Here is a tiny trained network, its code and every weight. The questions are about switching its units off for an input and a target symbol, where a switched-off unit gives its printed mean instead of its output.

import numpy as np


def w(rows, s, z=0):
    codes = np.array(rows[::2]) - 128.0
    scale = np.full(codes.shape[1], s)
    scale[-1] = z or s
    return codes * scale


def norm(h):
    return h / np.sqrt((h * h).mean(-1, keepdims=True) + 1e-5)


def f(y):
    return y / 2 * (1 + np.tanh(0.7978845608 * (y + 0.044715 * y**3)))


def softmax(a):
    e = np.exp(a - a.max(-1, keepdims=True))
    return e / e.sum(-1, keepdims=True)


def log_softmax(a):
    a = a - a.max(-1, keepdims=True)
    return a - np.log(np.exp(a).sum(-1, keepdims=True))


def net(x, mask):
    ids = ['ΓΛΞΦΨαβεζπσω'.index(c) for c in x.split()]
    T = len(ids)
    res = E[ids] + P[:T]
    r = norm(res)
    for j in range(2):
        rows = slice(3 * j, 3 * j + 3)
        q, k, v = (r @ M[0][rows].T for M in (Q, K, V))
        z = softmax(np.where(np.tri(T) > 0, q @ k.T / 3**0.5, -1e9)) @ v
        o = O[0][rows]
        res = res + np.where(mask[j], z, o[:, -1]) @ o[:, :-1]
    y = f(norm(res) @ A[0][:, :-1].T + A[0][:, -1])
    res = res + np.where(mask[2:14], y, B[0][:, -1]) @ B[0][:, :-1]
    return log_softmax(norm(res)[-1] @ U[:, :-1].T + U[:, -1])


Q, K, V, O, A, B = {}, {}, {}, {}, {}, {}
E = w([
[161,141,96,13,147],'Γ',
[202,117,26,151,131],'Λ',
[53,251,199,146,181],'Ξ',
[42,77,165,94,198],'Φ',
[28,83,35,70,72],'Ψ',
[161,179,106,164,83],'α',
[188,78,126,147,116],'β',
[105,30,85,118,171],'ε',
[167,203,24,99,184],'ζ',
[112,117,125,110,33],'π',
[181,145,148,108,131],'σ',
[136,127,67,91,155],'ω',
],0.013)
P = w([
[123,177,232,127,248],'0',
[124,191,170,160,254],'1',
[112,173,138,132,216],'2',
[99,159,120,114,190],'3',
[87,144,110,102,169],'4',
[76,130,97,96,164],'5',
[85,119,82,76,143],'6',
[85,113,80,62,133],'7',
],0.0049)
Q[0] = w([
[5,115,79,125,121],'head 1',
[120,125,191,190,40],'head 1',
[158,202,127,97,161],'head 1',
[194,120,153,164,107],'head 2',
[152,141,118,142,87],'head 2',
[124,177,58,129,157],'head 2',
],0.017)
K[0] = w([
[5,129,44,85,124],'head 1',
[88,185,184,188,6],'head 1',
[171,224,131,122,222],'head 1',
[184,119,187,130,173],'head 2',
[188,155,176,101,90],'head 2',
[149,206,53,151,145],'head 2',
],0.012)
V[0] = w([
[172,254,144,188,168],'head 1',
[80,133,200,105,175],'head 1',
[120,78,118,109,138],'head 1',
[174,100,171,122,167],'head 2',
[112,198,98,104,122],'head 2',
[120,156,81,163,198],'head 2',
],0.0062)
O[0] = w([
[65,28,146,3,26,123],'head 1',
[137,135,57,203,64,97],'head 1',
[111,176,131,151,90,153],'head 1',
[143,140,48,181,111,87],'head 2',
[159,87,221,91,107,249],'head 2',
[112,204,148,210,88,230],'head 2',
],0.0039,0.0019)
A[0] = w([
[142,61,73,98,103,199],'neuron 1',
[83,192,228,158,103,34],'neuron 2',
[86,72,66,63,112,90],'neuron 3',
[171,184,210,254,6,83],'neuron 4',
[215,75,246,246,141,152],'neuron 5',
[116,218,176,167,159,24],'neuron 6',
[239,137,152,208,116,3],'neuron 7',
[117,68,236,133,145,10],'neuron 8',
[133,65,162,100,27,171],'neuron 9',
[176,160,222,68,162,68],'neuron 10',
[129,145,4,145,122,73],'neuron 11',
[161,45,143,166,138,44],'neuron 12',
],0.008,0.0017)
B[0] = w([
[130,130,131,172,110,223],'neuron 1',
[169,110,144,141,42,165],'neuron 2',
[148,174,144,178,82,238],'neuron 3',
[111,66,62,8,154,172],'neuron 4',
[153,205,88,87,108,153],'neuron 5',
[152,131,186,116,114,124],'neuron 6',
[99,126,198,175,126,151],'neuron 7',
[71,66,130,97,140,126],'neuron 8',
[156,184,140,159,177,252],'neuron 9',
[131,90,68,64,97,185],'neuron 10',
[151,65,128,86,84,255],'neuron 11',
[149,150,119,175,117,119],'neuron 12',
],0.013,0.0035)
U = w([
[94,133,139,132,115,14],'Γ',
[95,105,64,176,206,86],'Λ',
[144,241,129,156,131,209],'Ξ',
[99,124,137,139,102,98],'Φ',
[2,160,72,156,69,73],'Ψ',
[26,107,162,122,171,251],'α',
[143,128,98,20,159,193],'β',
[91,139,140,123,123,20],'ε',
[157,50,164,170,95,134],'ζ',
[88,128,241,90,77,154],'π',
[94,131,143,130,124,43],'σ',
[97,132,135,131,124,3],'ω',
],0.0095,0.0029)

Each question gives the input, a string of symbols that net reads in full, and the target symbol t.
The units are the heads (3 rows each of Q, K, V and O) and the neurons (one row each of A and B). Each row of codes is followed by its name. A weight is (code - 128) times the scale printed after its matrix; where a second scale follows, it is the last column's (O, A, B and U).
mask holds one flag per unit, heads first, then neurons. A switched-off unit (its flag False) gives its mean, the last column of its rows in O or B, instead of its output. The means were averaged over made-up inputs and are rounded, as every weight is.
A unit's drop is (log p(t) with every unit on - log p(t) with that unit switched off) / (log p(t) with every unit on - log p(t) with every unit switched off).
The circuit of an input: a set's keep is (log p(t) with only the set's units on - log p(t) with every unit switched off) / (log p(t) with every unit on - log p(t) with every unit switched off). Starting from the 12 units with the biggest drops (on a tie, the unit counted first), units are removed one at a time, each time the one whose removal leaves the highest keep (on an exact tie, the one counted first), for as long as the keep stays at least 0.8.
circuit, biggest first: the units of the circuit, biggest drop first
top k neurons: the k neurons with the biggest drops, biggest first
heads that matter: for each layer, one digit per head in row order, 1 if its drop is at least 0.15 and else 0, layers parted by /
drop when u is switched off: that unit's drop, to one decimal
input Γ Λ π, target β: circuit, biggest first => [neuron 4]
input Λ π π ζ Ξ β β, target Ξ: heads that matter => 10
input ω π π σ α, target β: heads that matter => 00
input ω π π, target Ξ: heads that matter => 01
input π π σ α β Ξ, target π: circuit, biggest first => [neuron 2; neuron 6]
input σ Ψ Φ ε ε σ, target Ξ: circuit, biggest first => [head 1; neuron 9; neuron 11]
input π σ ε π Γ ω ω σ, target Ξ: top 2 neurons => [neuron 9; neuron 11]
input Ξ β Φ Ψ β ω ζ π, target β: circuit, biggest first => [head 1; neuron 4]
input π σ β, target Ξ: heads that matter => 00
input ω π β ε Λ, target ζ: heads that matter => 00
input ζ ζ σ, target β: top 2 neurons => [neuron 10; neuron 9]
input π β Ξ, target π: drop when neuron 6 is switched off => 0.2
input π π β β σ Λ Ψ ε, target Λ: drop when neuron 12 is switched off => 0.0
input β Ψ α ζ ε, target Λ: drop when head 1 is switched off => 1.0
input α π ω ε π π, target Ξ: drop when neuron 3 is switched off => 0.0
